Small tables with named rows and columns. After each table, cells are looked up by row and column.

medi =
	gel	tum	nogif	getarur	tam	falit	kag	pape	dufumi
faneb	6738	7515	7767	6678	7057	6703	7133	6595	6251
razi	6094	6764	6365	8014	6512	1657	5217	6597	5012
lom	6775	7515	7861	6187	7023	6386	6763	6595	6069
fumi	6400	7524	7212	9162	7594	3684	7545	6601	6099

fumi, dufumi => 6099
fumi, nogif => 7212
fumi, kag => 7545
lom, kag => 6763
lom, nogif => 7861
fumi, tam => 7594
razi, nogif => 6365
razi, dufumi => 5012
faneb, dufumi => 6251

subeke.tsv
	ridipag	vosodef	ver	legutip	gazi
pofovos	19.94	8.37	0.10	-27.35	-26.97
zul	-58.62	-30.46	-17.49	37.35	54.85
tas	0.76	-3.14	0.06	-2.57	-1.68

zul, vosodef -> -30.46
tas, gazi -> -1.68
tas, ver -> 0.06
zul, ver -> -17.49
pofovos, ridipag -> 19.94
tas, vosodef -> -3.14
pofovos, legutip -> -27.35
zul, legutip -> 37.35
tas, ridipag -> 0.76
zul, ridipag -> -58.62
pofovos, vosodef -> 8.37

nen =
,tabezan,lobid,mafidog,sadot,tov,lakeze,veku
sudif,113,123,120,152,153,150,116
vaz,82,100,82,52,130,189,169
nizo,124,166,113,202,132,126,97
vak,92,192,112,132,68,152,145
lanad,140,98,163,50,156,181,200
mut,206,33,123,7,242,186,236
gutumi,193,180,227,124,122,138,197
pezuna,109,141,70,204,153,131,78
bigu,137,126,123,241,191,117,61
zusuru,194,60,206,87,231,164,184
zatube,72,136,76,151,122,156,102

mafidog of zatube: 76
lakeze of mut: 186
sadot of nizo: 202
tov of vaz: 130
sadot of zusuru: 87
lobid of bigu: 126
lakeze of sudif: 150
tabezan of nizo: 124
veku of vaz: 169
lakeze of vak: 152
tov of bigu: 191
tabezan of mut: 206
tabezan of pezuna: 109
lakeze of bigu: 117
mafidog of bigu: 123
lobid of gutumi: 180
Which row has the largest veku? mut

les =
,vuvu,zun,rem,rut,dip,luzi,lidoluk,mot
muv,94,116,77,63,105,115,144,107
lif,121,111,88,81,109,96,65,118
kub,104,100,140,147,72,84,115,90
vikif,87,98,125,123,46,114,134,72
firuru,90,87,140,154,77,111,118,78
zer,122,115,111,103,73,75,80,109
ral,94,87,100,127,205,124,114,123
fot,117,113,76,56,75,111,60,106
petur,112,109,110,112,113,86,103,114
kabobu,128,117,98,87,91,78,61,119
tuso,83,87,119,128,91,131,126,80

What is the luzi of zer in les?
75
What is the rem of muv in les?
77
What is the rem of vikif in les?
125
What is the mot of vikif in les?
72
What is the mot of muv in les?
107
What is the rem of tuso in les?
119
What is the rem of firuru in les?
140
What is the rem of lif in les?
88
What is the dip of ral in les?
205
What is the rem of fot in les?
76
What is the rut of tuso in les?
128
What is the mot of tuso in les?
80
What is the dip of lif in les?
109
What is the zun of vikif in les?
98
What is the mot of ral in les?
123

gad
|  | sodo | vakov | bevo | gal | fiki | nuba | remap | zuvap | fod |
|---|---|---|---|---|---|---|---|---|---|
| pinuze | 63 | 69 | 49 | 51 | 63 | 48 | 56 | 73 | 56 |
| gofizut | 49 | 22 | 53 | 59 | 20 | 80 | 41 | 68 | 46 |
| vokep | 69 | 54 | 58 | 45 | 66 | 60 | 48 | 44 | 61 |

fod of vokep = 61
vakov of gofizut = 22
gal of vokep = 45
zuvap of gofizut = 68
fod of pinuze = 56
bevo of gofizut = 53
fiki of gofizut = 20
bevo of pinuze = 49
fod of gofizut = 46
sodo of vokep = 69
sodo of pinuze = 63
nuba of gofizut = 80
remap of gofizut = 41
vakov of vokep = 54
sodo of gofizut = 49
vakov of pinuze = 69
remap of vokep = 48
bevo of vokep = 58
zuvap of pinuze = 73
zuvap of vokep = 44

lufot:
|  | zap | mem |
|---|---|---|
| pepara | 124 | 146 |
| lavug | 202 | 44 |
| zagot | 93 | 95 |
| rudunal | 116 | 28 |
| veta | 56 | 58 |

zap of lavug is 202
zap of rudunal is 116
zap of zagot is 93
zap of pepara is 124
mem of pepara is 146
mem of rudunal is 28
mem of zagot is 95
zap of veta is 56
mem of lavug is 44
mem of veta is 58
Row with the largest mem: pepara

buz:
         gokimo  buk  lak  kan  goguvu  bib  bezavo
lim         145  117  171  182     167  149      80
bopubud     197  106   92  171     214  159     114
rap         166  107  153  201     105  139      76
zefom       130  123  175  140     146  132     110
mek         182  105  108  118     170  110     137
vob         158  164  147  181      87  149     107
fonubo      114  135  163  121     132  127     139
nagob       163  111  105  107     140   68     161
kupug       115  171  144  149      73  154     137
dek         106  144  173   94     102  110     163
kal         139  116   96   67     105   54     186
sabupi       96  210  137  133      57  144     144
situmo      117  135  171   78     122  119     153

What is the gokimo of vob in buz?
158
What is the buk of bopubud in buz?
106
What is the lak of zefom in buz?
175
What is the gokimo of kal in buz?
139
What is the buk of vob in buz?
164
What is the bib of bopubud in buz?
159
What is the kan of sabupi in buz?
133
What is the buk of rap in buz?
107
What is the bib of nagob in buz?
68
What is the bezavo of dek in buz?
163
What is the bezavo of rap in buz?
76
What is the lak of bopubud in buz?
92
What is the bib of situmo in buz?
119
What is the buk of situmo in buz?
135
What is the lak of lim in buz?
171
What is the lak of kal in buz?
96
What is the lak of rap in buz?
153
What is the buk of dek in buz?
144
What is the goguvu of bopubud in buz?
214
What is the buk of lim in buz?
117

Table soni
|  | rikalas | rasoko | riteni | zuvuke | lat | ralatof | ligivog | lovege | putuko | raza |
|---|---|---|---|---|---|---|---|---|---|---|
| fub | 80656 | 85475 | 55973 | 34171 | 38013 | 36191 | 82955 | 81478 | 51227 | 74471 |
| favet | 67303 | 83923 | 46977 | 14949 | 53665 | 34133 | 77909 | 76396 | 48119 | 83004 |
| laki | 64540 | 78925 | 53021 | 42529 | 51971 | 17459 | 69055 | 81421 | 40822 | 74243 |
| tomef | 60623 | 68293 | 46172 | 29276 | 60689 | 43681 | 93770 | 80644 | 36891 | 86945 |
| kof | 60730 | 73270 | 50898 | 38325 | 43046 | 34465 | 70254 | 78640 | 44629 | 78368 |
| teb | 60379 | 73513 | 54606 | 55080 | 42704 | 31615 | 57633 | 56224 | 49412 | 73202 |
| fif | 54184 | 66013 | 45554 | 43374 | 55828 | 39423 | 68912 | 72595 | 41036 | 77386 |
| balibip | 48770 | 78322 | 59328 | 41499 | 53680 | 33480 | 71665 | 71600 | 48999 | 75523 |
| zutati | 35334 | 83780 | 65147 | 48507 | 59558 | 40729 | 74918 | 95124 | 65756 | 82768 |
| ler | 36530 | 66960 | 40559 | 52745 | 54249 | 40779 | 72280 | 48780 | 50323 | 69447 |
| vafezu | 31154 | 78979 | 54370 | 60301 | 67330 | 51307 | 65134 | 61794 | 42237 | 76489 |
| vog | 30749 | 80877 | 58864 | 33195 | 69869 | 23664 | 73281 | 62482 | 54288 | 64606 |
| fabu | 31125 | 81004 | 64862 | 64642 | 60744 | 33372 | 84612 | 69293 | 65427 | 77221 |

fif, ligivog -> 68912
favet, zuvuke -> 14949
teb, ralatof -> 31615
fub, raza -> 74471
vog, rikalas -> 30749
fabu, ligivog -> 84612
fabu, rikalas -> 31125
vafezu, raza -> 76489
fub, rikalas -> 80656
tomef, rikalas -> 60623
ler, rasoko -> 66960
fif, putuko -> 41036
balibip, lat -> 53680
favet, putuko -> 48119
teb, ligivog -> 57633
fif, ralatof -> 39423
laki, ligivog -> 69055
teb, riteni -> 54606
Row with the largest lat: vog

